Below are the code and all the weights of a small trained network. Each question names an input and a target symbol and asks about switching units off, where a switched-off unit gives its printed mean instead of its output.

import numpy as np


def w(rows, s, z=0):
    codes = np.array(rows[::2]) - 128.0
    scale = np.full(codes.shape[1], s)
    scale[-1] = z or s
    return codes * scale


def norm(h):
    return h / np.sqrt((h * h).mean(-1, keepdims=True) + 1e-5)


def f(y):
    return np.maximum(y, 0)


def softmax(a):
    e = np.exp(a - a.max(-1, keepdims=True))
    return e / e.sum(-1, keepdims=True)


def log_softmax(a):
    a = a - a.max(-1, keepdims=True)
    return a - np.log(np.exp(a).sum(-1, keepdims=True))


def net(x, mask):
    ids = ['ΠΩαβδεημξτφ'.index(c) for c in x.split()]
    T = len(ids)
    res = E[ids] + P[:T]
    u = 0
    for l in range(3):
        r = norm(res)
        for j in range(2):
            rows = slice(2 * j, 2 * j + 2)
            q, k, v = (r @ M[l][rows].T for M in (Q, K, V))
            z = softmax(np.where(np.tri(T) > 0, q @ k.T / 2**0.5, -1e9)) @ v
            o = O[l][rows]
            res = res + np.where(mask[u + j], z, o[:, -1]) @ o[:, :-1]
        u += 2
        y = f(norm(res) @ A[l][:, :-1].T + A[l][:, -1])
        res = res + np.where(mask[u : u + 4], y, B[l][:, -1]) @ B[l][:, :-1]
        u += 4
    return log_softmax(norm(res)[-1] @ U[:, :-1].T + U[:, -1])


Q, K, V, O, A, B = {}, {}, {}, {}, {}, {}
E = w([
[201,150,121,123,200,65,163,47,162],'Π',
[190,125,91,166,62,107,50,130,101],'Ω',
[251,142,100,149,128,239,34,132,174],'α',
[203,169,115,166,202,109,96,173,135],'β',
[170,41,107,195,98,174,128,81,211],'δ',
[175,33,210,195,82,115,118,150,195],'ε',
[102,64,130,77,135,126,13,74,156],'η',
[206,132,133,96,164,87,120,193,82],'μ',
[183,132,144,153,111,139,204,76,71],'ξ',
[160,95,62,112,247,228,153,131,106],'τ',
[103,159,86,61,36,115,136,140,194],'φ',
],0.021)
P = w([
[218,253,254,102,59,92,20,62,213],'0',
[203,155,195,107,78,118,82,70,182],'1',
[193,129,152,104,105,84,98,97,181],'2',
[148,115,121,133,128,76,121,100,160],'3',
[108,118,81,147,142,54,144,114,144],'4',
[69,132,51,155,142,42,141,122,150],'5',
[31,162,35,181,138,43,151,115,132],'6',
],0.0087)
Q[0] = w([
[175,22,72,134,112,37,93,92,110],'0.h1',
[60,153,179,144,168,141,38,130,100],'0.h1',
[79,56,149,115,101,157,251,150,175],'0.h2',
[77,76,215,155,2,87,147,219,191],'0.h2',
],0.0087)
K[0] = w([
[87,51,54,123,129,83,221,187,146],'0.h1',
[239,122,147,174,57,83,114,109,60],'0.h1',
[193,166,156,146,36,55,88,31,89],'0.h2',
[125,86,92,168,2,7,69,174,125],'0.h2',
],0.0086)
V[0] = w([
[150,104,37,88,80,232,91,102,151],'0.h1',
[248,127,104,94,86,36,149,152,167],'0.h1',
[55,102,111,46,234,161,108,113,129],'0.h2',
[164,62,255,13,89,75,89,90,72],'0.h2',
],0.0071)
O[0] = w([
[58,184,153,173,13,214,106,86,141,174],'0.h1',
[97,130,152,43,73,11,207,198,189,255],'0.h1',
[151,253,87,101,162,133,154,56,175,71],'0.h2',
[63,194,206,170,101,91,104,97,1,171],'0.h2',
],0.0067,0.0091)
A[0] = w([
[76,125,116,103,163,119,166,184,101,2],'0.n1',
[108,101,154,99,217,92,182,81,126,137],'0.n2',
[121,34,132,212,90,114,102,192,69,133],'0.n3',
[2,95,190,141,157,153,162,185,36,24],'0.n4',
],0.0097,0.0078)
B[0] = w([
[114,146,69,95,91,154,200,79,32,129],'0.n1',
[125,234,161,136,88,94,105,87,124,160],'0.n2',
[167,128,91,92,87,69,166,88,168,254],'0.n3',
[152,251,86,118,170,160,76,234,188,133],'0.n4',
],0.012,0.0077)
Q[1] = w([
[27,167,86,188,179,147,61,117,50],'1.h1',
[138,216,98,161,159,93,97,131,226],'1.h1',
[166,202,102,95,88,92,105,2,217],'1.h2',
[224,136,64,172,101,95,161,123,159],'1.h2',
],0.0098)
K[1] = w([
[132,143,169,126,254,192,197,98,177],'1.h1',
[76,134,70,110,157,107,96,165,112],'1.h1',
[7,153,36,136,94,124,179,63,97],'1.h2',
[63,129,123,37,171,102,159,105,93],'1.h2',
],0.011)
V[1] = w([
[104,137,244,189,113,129,146,164,140],'1.h1',
[99,128,148,92,113,152,118,164,198],'1.h1',
[182,152,141,207,136,135,123,72,157],'1.h2',
[149,94,162,47,171,126,109,53,193],'1.h2',
],0.011)
O[1] = w([
[246,150,225,126,159,115,110,138,195,137],'1.h1',
[133,195,183,151,145,134,121,94,112,166],'1.h1',
[162,81,76,174,103,84,201,86,154,127],'1.h2',
[102,156,119,171,227,141,18,94,114,255],'1.h2',
],0.012,0.0056)
A[1] = w([
[117,172,124,117,87,129,123,101,137,200],'1.n1',
[110,159,122,77,201,118,186,186,9,64],'1.n2',
[146,92,112,155,79,200,109,120,117,219],'1.n3',
[202,106,69,60,167,226,119,72,166,2],'1.n4',
],0.013,0.0033)
B[1] = w([
[64,197,153,142,177,193,162,140,98,254],'1.n1',
[103,226,86,15,135,88,124,208,95,142],'1.n2',
[109,197,39,181,16,100,107,76,195,174],'1.n3',
[254,67,120,59,10,164,121,89,81,178],'1.n4',
],0.0097,0.0072)
Q[2] = w([
[188,102,92,169,39,98,94,121,111],'2.h1',
[80,160,113,99,9,162,77,104,109],'2.h1',
[134,195,144,140,92,7,127,100,140],'2.h2',
[186,56,128,89,107,220,120,215,127],'2.h2',
],0.013)
K[2] = w([
[41,4,121,168,90,146,173,146,144],'2.h1',
[48,157,110,139,31,113,84,153,117],'2.h1',
[137,112,100,37,160,188,181,98,102],'2.h2',
[63,102,131,157,114,62,78,168,195],'2.h2',
],0.013)
V[2] = w([
[152,93,167,23,77,96,120,75,198],'2.h1',
[1,21,146,182,128,168,210,162,178],'2.h1',
[137,167,146,218,125,130,199,111,34],'2.h2',
[158,124,55,37,151,193,171,76,49],'2.h2',
],0.0092)
O[2] = w([
[156,160,120,184,203,192,104,116,83,220],'2.h1',
[167,204,249,166,128,96,92,125,158,6],'2.h1',
[102,167,158,165,171,156,204,169,88,131],'2.h2',
[190,88,150,89,154,174,122,96,115,81],'2.h2',
],0.014,0.011)
A[2] = w([
[168,182,175,56,142,180,149,99,151,3],'2.n1',
[99,65,213,164,157,109,93,156,185,70],'2.n2',
[192,128,162,59,106,247,137,91,142,5],'2.n3',
[176,44,77,129,110,145,169,163,113,105],'2.n4',
],0.013,0.0072)
B[2] = w([
[143,74,102,59,100,7,178,152,137,147],'2.n1',
[160,89,94,165,123,69,107,100,42,154],'2.n2',
[163,135,104,11,71,43,71,154,106,192],'2.n3',
[102,172,165,83,164,193,150,140,161,254],'2.n4',
],0.015,0.0049)
U = w([
[135,196,110,116,195,43,152,56,154,2],'Π',
[84,25,58,149,18,116,174,158,83,77],'Ω',
[227,108,148,82,114,242,56,105,116,168],'α',
[140,91,112,137,177,141,108,190,230,170],'β',
[138,138,146,205,127,164,115,79,230,131],'δ',
[173,69,168,169,145,88,88,145,94,192],'ε',
[100,119,156,161,188,182,27,99,70,153],'η',
[175,112,152,11,129,58,101,157,52,60],'μ',
[164,96,179,159,142,215,181,130,79,204],'ξ',
[143,93,160,85,106,147,170,36,161,76],'τ',
[124,193,207,97,111,128,86,141,166,142],'φ',
],0.011,0.0083)

Each question gives the input, a string of symbols that net reads in full, and the target symbol t.
The units are the heads (2 rows each of Q, K, V and O) and the neurons (one row each of A and B). Each row of codes is followed by its name. A weight is (code - 128) times the scale printed after its matrix; where a second scale follows, it is the last column's (O, A, B and U).
mask holds one flag per unit, layer by layer, with each layer's heads first. A switched-off unit (its flag False) gives its mean, the last column of its rows in O or B, instead of its output. The means were averaged over made-up inputs and are rounded, as every weight is.
A unit's drop is (log p(t) with every unit on - log p(t) with that unit switched off) / (log p(t) with every unit on - log p(t) with every unit switched off).
The circuit of an input: a set's keep is (log p(t) with only the set's units on - log p(t) with every unit switched off) / (log p(t) with every unit on - log p(t) with every unit switched off). Starting from the 12 units with the biggest drops (on a tie, the unit counted first), units are removed one at a time, each time the one whose removal leaves the highest keep (on an exact tie, the one counted first), for as long as the keep stays at least 0.8.
units of the circuit, in order: the units of the circuit, biggest drop first
most important unit: the unit with the biggest drop
top k neurons: the k neurons with the biggest drops, biggest first
top k neurons in layer l: the k neurons of layer l with the biggest drops, biggest first
which heads matter: for each layer, one digit per head in row order, 1 if its drop is at least 0.15 and else 0, layers parted by /
input η Ω μ ξ Ω ε Ω, target ε: which heads matter -> 11 / 10 / 10
input η ε Ω δ, target δ: units of the circuit, in order -> 2.h1
input φ η Ω δ β η, target Ω: top 2 neurons -> 0.n3, 1.n1
input Ω α Π μ Π φ, target φ: units of the circuit, in order -> 2.h1, 0.h2
input Ω Π δ τ φ ε, target μ: which heads matter -> 00 / 00 / 01
input η τ Ω φ α, target μ: units of the circuit, in order -> 2.n3, 1.n4
input φ Ω β Ω ξ Ω, target ξ: which heads matter -> 00 / 00 / 01
input δ τ Ω δ ξ φ, target μ: units of the circuit, in order -> 2.h2, 2.n3
input α Ω Ω τ Ω, target α: which heads matter -> 01 / 00 / 01
input δ τ φ η, target μ: which heads matter -> 00 / 00 / 00
input δ β η τ μ, target α: which heads matter -> 01 / 01 / 00
input τ φ Ω, target μ: which heads matter -> 01 / 00 / 01
input δ Ω α α φ β, target β: top 3 neurons in layer 1 -> 1.n3, 1.n1, 1.n4
input φ τ φ Π, target μ: units of the circuit, in order -> 2.h2, 2.n3
input Ω η Ω Π τ Ω β, target α: units of the circuit, in order -> 2.h2
input φ Π ξ α Ω Ω τ, target α: units of the circuit, in order -> 0.h2, 1.n4
input β τ ξ Ω α φ Ω, target μ: top 2 neurons -> 1.n4, 2.n1
input ε Ω Ω ξ Ω, target ξ: which heads matter -> 00 / 00 / 11
input β Π μ β β, target β: which heads matter -> 01 / 00 / 00
input Ω β Ω β β φ ε, target ε: which heads matter -> 00 / 00 / 10
input φ Ω τ η μ ξ, target τ: most important unit -> 1.h2
input Ω Π Ω β ξ Ω, target β: which heads matter -> 11 / 00 / 00
input Π Ω τ δ δ φ ξ, target μ: which heads matter -> 00 / 01 / 11
